Below are the code and all the weights of a small trained network. Each question names an input and a class and asks about switching units off, where a switched-off unit gives its printed mean instead of its output.

import numpy as np


def w(rows, s, z=0):
    codes = np.array(rows[::2]) - 128.0
    scale = np.full(codes.shape[1], s)
    scale[-1] = z or s
    return codes * scale


def norm(h):
    return h / np.sqrt((h * h).mean(-1, keepdims=True) + 1e-5)


def f(y):
    return np.maximum(y, 0)


def log_softmax(a):
    a = a - a.max(-1, keepdims=True)
    return a - np.log(np.exp(a).sum(-1, keepdims=True))


def net(x, mask):
    res = np.array(x, float).reshape(1, 7) / 4 @ E
    u = 0
    for l in range(2):
        y = f(norm(res) @ A[l][:, :-1].T + A[l][:, -1])
        res = res + np.where(mask[u : u + 7], y, B[l][:, -1]) @ B[l][:, :-1]
        u += 7
    return log_softmax(norm(res)[-1] @ U[:, :-1].T + U[:, -1])


A, B = {}, {}
E = w([
[130,131,132,131],'x0',
[186,79,255,32],'x1',
[110,107,127,103],'x2',
[58,206,240,83],'x3',
[125,126,127,125],'x4',
[119,116,130,117],'x5',
[88,98,190,224],'x6',
],0.0037)
A[0] = w([
[145,182,208,90,108],'L0N1',
[114,75,155,193,4],'L0N2',
[161,113,125,81,172],'L0N3',
[90,255,138,49,131],'L0N4',
[15,129,200,184,144],'L0N5',
[195,92,192,141,48],'L0N6',
[198,136,72,88,147],'L0N7',
],0.0091,0.0021)
B[0] = w([
[227,127,65,145,214],'L0N1',
[71,98,82,155,171],'L0N2',
[207,119,125,156,189],'L0N3',
[1,64,63,110,239],'L0N4',
[214,204,193,155,254],'L0N5',
[54,87,160,63,191],'L0N6',
[180,78,156,43,210],'L0N7',
],0.0089,0.0053)
A[1] = w([
[174,112,72,90,252],'L1N1',
[217,97,151,165,136],'L1N2',
[166,124,70,83,161],'L1N3',
[95,69,84,238,96],'L1N4',
[130,165,47,98,27],'L1N5',
[112,115,118,118,19],'L1N6',
[114,5,195,148,97],'L1N7',
],0.011,0.0014)
B[1] = w([
[159,238,252,188,254],'L1N1',
[83,11,46,36,237],'L1N2',
[176,231,205,164,233],'L1N3',
[193,75,205,13,203],'L1N4',
[37,129,23,205,184],'L1N5',
[139,82,150,153,140],'L1N6',
[2,131,25,214,223],'L1N7',
],0.0072,0.0057)
U = w([
[171,255,160,163,255],'0',
[214,57,199,86,40],'1',
[18,117,72,157,72],'2',
],0.0084,0.0006)

Each question gives the input, the list of numbers given to net, and the class t.
The units are the neurons (one row each of A and B). Each row of codes is followed by its name. A weight is (code - 128) times the scale printed after its matrix; where a second scale follows, it is the last column's (A, B and U).
mask holds one flag per neuron, layer by layer. A switched-off neuron (its flag False) gives its mean, the last column of its row in B, instead of its output. The means were averaged over made-up inputs and are rounded, as every weight is.
A unit's drop is (log p(t) with every unit on - log p(t) with that unit switched off) / (log p(t) with every unit on - log p(t) with every unit switched off).
The circuit of an input: a set's keep is (log p(t) with only the set's units on - log p(t) with every unit switched off) / (log p(t) with every unit on - log p(t) with every unit switched off). Starting from the 12 units with the biggest drops (on a tie, the unit counted first), units are removed one at a time, each time the one whose removal leaves the highest keep (on an exact tie, the one counted first), for as long as the keep stays at least 0.8.
units of the circuit, in order: the units of the circuit, biggest drop first
unit that matters most: the unit with the biggest drop
k most important neurons: the k neurons with the biggest drops, biggest first
k most important neurons of layer l: the k neurons of layer l with the biggest drops, biggest first
input [4,-8,-6,0,-5,0,2], class 1: 2 most important neurons of layer 1 => L1N4, L1N7
input [-5,7,5,-3,0,-8,2], class 2: 2 most important neurons of layer 0 => L0N6, L0N5
input [-2,2,-1,1,3,2,-3], class 0: 3 most important neurons => L1N1, L0N1, L0N4
input [4,-2,6,7,1,-5,-3], class 2: units of the circuit, in order => L0N4
input [-1,-5,6,-7,-4,-3,5], class 1: 2 most important neurons => L1N4, L0N4
input [7,-6,-3,-1,-1,-6,3], class 1: 2 most important neurons of layer 1 => L1N4, L1N1
input [-1,-1,7,7,-6,5,-2], class 2: 2 most important neurons => L0N4, L0N7
input [1,-4,8,0,-1,5,-6], class 0: 2 most important neurons of layer 0 => L0N6, L0N7
input [-6,-7,2,4,7,-4,6], class 0: 2 most important neurons => L0N5, L1N7
input [7,5,-7,3,-7,5,-5], class 0: units of the circuit, in order => L0N1, L1N4, L1N1
input [8,-5,8,0,0,-5,-1], class 0: 4 most important neurons => L0N4, L1N2, L0N6, L0N2
input [3,7,4,6,-4,4,-8], class 0: 2 most important neurons => L0N1, L0N4
input [5,8,8,6,-3,-8,-8], class 0: 2 most important neurons of layer 1 => L1N2, L1N1
input [6,3,6,3,6,-5,-3], class 0: 3 most important neurons of layer 1 => L1N1, L1N3, L1N2
input [-2,8,6,1,2,5,-7], class 0: 3 most important neurons of layer 0 => L0N5, L0N4, L0N1
input [6,3,2,-1,7,-8,3], class 2: unit that matters most => L0N6
input [7,-8,6,0,7,6,4], class 1: 2 most important neurons => L1N4, L1N7
input [-8,-4,4,-8,-8,-2,5], class 1: 2 most important neurons => L1N4, L0N4
input [6,2,4,-5,0,-4,6], class 2: 3 most important neurons => L1N7, L0N6, L0N1
input [5,1,0,-5,5,6,1], class 2: 4 most important neurons => L1N7, L0N1, L0N5, L1N2
input [-8,2,2,1,5,-6,-7], class 0: most important neuron of layer 1 => L1N1
input [8,-2,5,-6,-5,-2,4], class 1: 3 most important neurons => L1N4, L0N4, L0N6
